Here is a tiny trained network, its code and every weight. The questions are about switching its units off for an input and a class, where a switched-off unit gives its printed mean instead of its output.

import numpy as np


def w(rows, s, z=0):
    codes = np.array(rows[::2]) - 128.0
    scale = np.full(codes.shape[1], s)
    scale[-1] = z or s
    return codes * scale


def f(y):
    return y / 2 * (1 + np.tanh(0.7978845608 * (y + 0.044715 * y**3)))


def log_softmax(a):
    a = a - a.max(-1, keepdims=True)
    return a - np.log(np.exp(a).sum(-1, keepdims=True))


def net(x, mask):
    res = np.array(x, float).reshape(1, 7) / 4 @ E
    y = f(res @ A[0][:, :-1].T + A[0][:, -1])
    res = res + np.where(mask, y, B[0][:, -1]) @ B[0][:, :-1]
    return log_softmax(res[-1] @ U[:, :-1].T + U[:, -1])


A, B = {}, {}
E = w([
[117,155,145,142,136],'x0',
[53,90,29,21,101],'x1',
[72,201,219,170,163],'x2',
[182,53,77,75,159],'x3',
[142,53,217,132,119],'x4',
[80,164,110,203,253],'x5',
[83,121,59,96,157],'x6',
],0.0072)
A[0] = w([
[147,117,109,125,189,144],'neuron 1',
[151,135,188,171,110,252],'neuron 2',
[173,8,92,35,162,232],'neuron 3',
[128,95,117,128,94,38],'neuron 4',
[84,115,178,155,72,120],'neuron 5',
[67,131,162,62,120,136],'neuron 6',
[87,96,113,132,124,111],'neuron 7',
[124,172,118,61,117,69],'neuron 8',
],0.011,0.0047)
B[0] = w([
[119,36,162,254,82,152],'neuron 1',
[116,12,201,146,179,182],'neuron 2',
[121,54,113,228,151,246],'neuron 3',
[198,134,113,43,93,130],'neuron 4',
[93,127,155,133,140,149],'neuron 5',
[146,147,120,180,139,154],'neuron 6',
[199,47,156,166,78,137],'neuron 7',
[114,245,127,85,85,141],'neuron 8',
],0.009,0.013)
U = w([
[163,95,255,176,197,254],'0',
[171,200,177,128,10,2],'1',
],0.0074,0.0028)

Each question gives the input, the list of numbers given to net, and the class t.
The units are the neurons (one row each of A and B). Each row of codes is followed by its name. A weight is (code - 128) times the scale printed after its matrix; where a second scale follows, it is the last column's (A, B and U).
mask holds one flag per neuron, in row order. A switched-off neuron (its flag False) gives its mean, the last column of its row in B, instead of its output. The means were averaged over made-up inputs and are rounded, as every weight is.
A unit's drop is (log p(t) with every unit on - log p(t) with that unit switched off) / (log p(t) with every unit on - log p(t) with every unit switched off).
The circuit of an input: a set's keep is (log p(t) with only the set's units on - log p(t) with every unit switched off) / (log p(t) with every unit on - log p(t) with every unit switched off). Starting from all 8 units, units are removed one at a time, each time the one whose removal leaves the highest keep (on an exact tie, the one counted first), for as long as the keep stays at least 0.8.
circuit, biggest first: the units of the circuit, biggest drop first
top k neurons: the k neurons with the biggest drops, biggest first
drop when u is switched off: that unit's drop, to one decimal
input [7,3,3,-5,-5,5,0], class 1: circuit, biggest first => neuron 3; neuron 2
input [-1,1,7,7,-8,-7,3], class 1: circuit, biggest first => neuron 2; neuron 8
input [2,7,4,8,-6,-1,-8], class 1: circuit, biggest first => neuron 2
input [-3,-2,-4,-3,-1,-5,3], class 1: circuit, biggest first => neuron 2; neuron 1
input [-4,-1,1,-8,-7,-1,7], class 1: circuit, biggest first => neuron 3; neuron 2
input [1,4,3,-5,-5,1,-7], class 1: top 2 neurons => neuron 3; neuron 1
input [5,8,4,-7,-2,0,-5], class 1: top 4 neurons => neuron 3; neuron 2; neuron 8; neuron 1
input [7,7,2,-7,-7,5,0], class 1: drop when neuron 2 is switched off => 0.2
input [5,5,4,0,-3,3,3], class 1: drop when neuron 2 is switched off => 0.4
input [1,3,8,-6,-8,7,0], class 1: drop when neuron 3 is switched off => 0.7
